Below are the code and all the weights of a small trained network. Each question names an input and a class and asks about switching units off, where a switched-off unit gives its printed mean instead of its output.

import numpy as np


def w(rows, s, z=0):
    codes = np.array(rows[::2]) - 128.0
    scale = np.full(codes.shape[1], s)
    scale[-1] = z or s
    return codes * scale


def f(y):
    return y / 2 * (1 + np.tanh(0.7978845608 * (y + 0.044715 * y**3)))


def log_softmax(a):
    a = a - a.max(-1, keepdims=True)
    return a - np.log(np.exp(a).sum(-1, keepdims=True))


def net(x, mask):
    res = np.array(x, float).reshape(1, 6) / 4 @ E
    y = f(res @ A[0][:, :-1].T + A[0][:, -1])
    res = res + np.where(mask, y, B[0][:, -1]) @ B[0][:, :-1]
    return log_softmax(res[-1] @ U[:, :-1].T + U[:, -1])


A, B = {}, {}
E = w([
[90,19,148,116,169,141,15,55,194],'x0',
[136,129,127,128,125,130,124,132,131],'x1',
[44,193,125,133,1,62,66,137,165],'x2',
[98,110,36,175,190,44,88,143,54],'x3',
[57,99,18,45,126,197,156,189,145],'x4',
[82,197,209,94,203,173,55,183,82],'x5',
],0.0064)
A[0] = w([
[99,75,127,137,160,145,57,75,184,38],'N0',
[165,151,209,63,87,193,178,94,188,67],'N1',
[86,27,138,122,141,107,56,60,191,95],'N2',
[142,208,107,175,101,123,210,180,62,99],'N3',
[158,211,106,128,107,115,202,170,73,68],'N4',
[39,98,30,45,123,208,143,200,149,74],'N5',
[94,176,173,101,182,156,79,169,102,21],'N6',
[97,186,109,128,53,95,74,120,160,21],'N7',
[105,100,40,174,183,51,92,136,2,60],'N8',
[155,202,124,126,109,94,206,192,72,90],'N9',
[99,50,149,157,174,130,46,95,200,91],'N10',
[98,49,134,130,145,135,33,82,185,81],'N11',
[220,83,126,124,224,181,192,123,102,72],'N12',
[69,109,47,45,126,186,147,179,140,53],'N13',
[195,80,139,107,230,159,184,120,118,71],'N14',
[195,154,209,193,119,75,99,84,104,40],'N15',
[94,180,174,100,179,167,74,163,92,24],'N16',
[177,65,51,160,79,87,198,75,179,79],'N17',
[162,160,208,83,80,200,169,98,195,78],'N18',
[158,226,109,168,102,103,246,166,69,104],'N19',
[158,121,212,84,76,242,163,141,181,83],'N20',
[197,90,131,121,218,183,178,89,91,72],'N21',
[181,43,58,167,63,96,186,103,177,76],'N22',
[93,37,131,131,133,138,48,56,190,75],'N23',
[60,114,49,65,128,201,149,170,138,58],'N24',
[166,50,49,151,63,89,216,57,185,75],'N25',
[192,160,228,216,136,56,104,69,79,60],'N26',
[157,175,120,140,118,122,173,175,100,19],'N27',
[218,66,128,135,226,212,141,86,102,79],'N28',
[64,210,121,138,33,83,61,110,182,90],'N29',
[103,117,33,190,200,47,102,123,49,58],'N30',
[88,198,173,101,194,191,48,183,101,60],'N31',
[88,58,144,99,162,123,65,53,171,57],'N32',
[176,134,197,87,65,201,183,81,206,84],'N33',
[63,102,46,56,118,199,147,183,128,61],'N34',
[108,113,85,164,160,75,112,157,96,1],'N35',
[87,178,179,79,193,169,64,184,91,57],'N36',
[81,177,121,130,50,68,74,146,186,24],'N37',
[113,102,46,172,175,45,87,142,29,50],'N38',
[183,163,227,223,130,81,104,70,114,66],'N39',
[91,166,192,96,197,174,67,196,87,49],'N40',
[170,147,201,96,83,207,163,111,198,63],'N41',
[134,210,122,151,106,104,216,189,95,79],'N42',
[179,55,41,157,68,97,179,82,193,77],'N43',
[44,180,129,107,14,71,51,112,176,73],'N44',
],0.0061,0.0035)
B[0] = w([
[197,110,91,64,80,203,92,134,111,180],'N0',
[83,146,59,180,178,141,56,127,193,199],'N1',
[184,126,101,53,90,212,113,146,104,234],'N2',
[191,86,91,23,76,231,62,135,120,203],'N3',
[175,96,108,58,95,216,88,118,119,187],'N4',
[223,63,157,119,168,17,221,44,187,254],'N5',
[105,179,205,113,156,110,109,105,72,160],'N6',
[89,95,138,181,100,136,179,167,109,156],'N7',
[59,169,40,175,187,138,57,148,238,212],'N8',
[179,91,90,50,79,223,80,119,102,196],'N9',
[200,104,94,29,80,223,106,117,110,217],'N10',
[194,107,79,48,78,233,104,141,101,216],'N11',
[41,64,131,226,41,109,190,229,78,223],'N12',
[214,69,151,136,149,35,210,58,183,210],'N13',
[70,89,134,212,26,109,200,229,79,206],'N14',
[205,78,138,114,151,62,207,76,186,183],'N15',
[108,174,182,109,156,109,117,118,80,166],'N16',
[78,226,240,110,180,111,74,89,45,222],'N17',
[69,145,31,174,190,142,68,132,212,203],'N18',
[190,94,84,29,84,253,76,128,121,227],'N19',
[63,180,44,183,186,129,68,126,197,213],'N20',
[54,73,130,199,31,118,207,214,78,208],'N21',
[85,222,254,101,180,93,66,105,45,219],'N22',
[172,107,95,51,79,214,96,144,98,224],'N23',
[209,77,153,137,135,28,202,47,179,208],'N24',
[80,225,246,101,198,101,90,110,38,240],'N25',
[233,59,119,109,156,32,216,32,204,213],'N26',
[136,118,119,91,108,172,102,115,124,139],'N27',
[93,77,139,191,34,117,192,220,78,231],'N28',
[69,64,134,236,61,101,224,234,69,212],'N29',
[64,164,36,175,185,147,63,146,227,206],'N30',
[94,200,227,100,168,90,98,91,47,206],'N31',
[195,96,91,50,79,227,100,140,112,198],'N32',
[59,180,51,167,211,114,59,141,209,216],'N33',
[212,67,163,127,155,33,205,67,191,217],'N34',
[108,148,84,160,165,130,99,123,169,132],'N35',
[100,202,217,121,156,101,101,84,54,198],'N36',
[88,87,138,209,69,120,173,196,96,173],'N37',
[62,159,42,187,187,150,64,137,227,197],'N38',
[218,50,128,104,166,29,229,39,205,207],'N39',
[98,212,222,114,152,106,108,105,62,198],'N40',
[92,158,44,165,181,121,70,145,186,194],'N41',
[192,89,100,55,101,216,98,118,100,192],'N42',
[82,243,252,110,172,104,88,100,29,226],'N43',
[63,48,146,242,47,116,213,231,68,223],'N44',
],0.0053,0.0052)
U = w([
[190,108,90,17,70,240,92,132,101,254],'0',
[69,84,140,228,46,114,208,237,77,96],'1',
[208,85,144,113,164,32,214,16,201,110],'2',
[83,255,238,99,185,111,85,87,30,79],'3',
[64,179,27,180,199,145,54,140,238,79],'4',
],0.008,0.00083)

Each question gives the input, the list of numbers given to net, and the class t.
The units are the neurons (one row each of A and B). Each row of codes is followed by its name. A weight is (code - 128) times the scale printed after its matrix; where a second scale follows, it is the last column's (A, B and U).
mask holds one flag per neuron, in row order. A switched-off neuron (its flag False) gives its mean, the last column of its row in B, instead of its output. The means were averaged over made-up inputs and are rounded, as every weight is.
A unit's drop is (log p(t) with every unit on - log p(t) with that unit switched off) / (log p(t) with every unit on - log p(t) with every unit switched off).
The circuit of an input: a set's keep is (log p(t) with only the set's units on - log p(t) with every unit switched off) / (log p(t) with every unit on - log p(t) with every unit switched off). Starting from the 12 units with the biggest drops (on a tie, the unit counted first), units are removed one at a time, each time the one whose removal leaves the highest keep (on an exact tie, the one counted first), for as long as the keep stays at least 0.8.
units of the circuit, in order: the units of the circuit, biggest drop first
unit that matters most: the unit with the biggest drop
top k neurons: the k neurons with the biggest drops, biggest first
drop when u is switched off: that unit's drop, to one decimal
input [-7,-5,4,-8,7,5], class 4: unit that matters most => N20
input [-1,-6,3,7,-7,-1], class 2: top 3 neurons => (N26, N39, N15)
input [-6,5,2,-7,-5,-3], class 4: units of the circuit, in order => (N33, N18)
input [-6,5,-7,1,-3,-3], class 1: top 3 neurons => (N12, N21, N14)
input [-8,-4,-8,4,-7,4], class 0: top 2 neurons => (N19, N3)
input [-3,-7,8,-8,-8,-7], class 1: top 2 neurons => (N29, N44)
input [6,-2,8,7,-3,-3], class 1: top 3 neurons => (N44, N29, N37)
input [8,-5,0,8,5,5], class 0: top 2 neurons => (N10, N11)
input [-7,4,-8,-7,-7,2], class 1: top 2 neurons => (N12, N21)
input [-6,-2,5,7,-7,1], class 2: top 3 neurons => (N26, N39, N15)
input [-5,-1,1,7,6,-1], class 4: top 3 neurons => (N8, N30, N38)
input [6,6,6,-7,-3,6], class 4: top 2 neurons => (N18, N20)
input [-3,6,7,6,8,-3], class 2: top 4 neurons => (N5, N34, N13, N24)
input [3,-8,2,7,-7,4], class 2: units of the circuit, in order => (N26)
input [4,-2,-4,-1,-3,3], class 0: top 3 neurons => (N44, N29, N10)
input [-3,-1,8,-7,-5,8], class 1: drop when N29 is switched off => 0.8
input [3,-1,4,-3,5,0], class 2: drop when N15 is switched off => 0.0
input [-6,4,-1,-4,5,-8], class 3: drop when N22 is switched off => 0.1
input [-5,0,-7,8,-6,0], class 4: top 2 neurons => (N8, N30)
input [-4,-5,-1,3,7,-6], class 2: units of the circuit, in order => (N5)
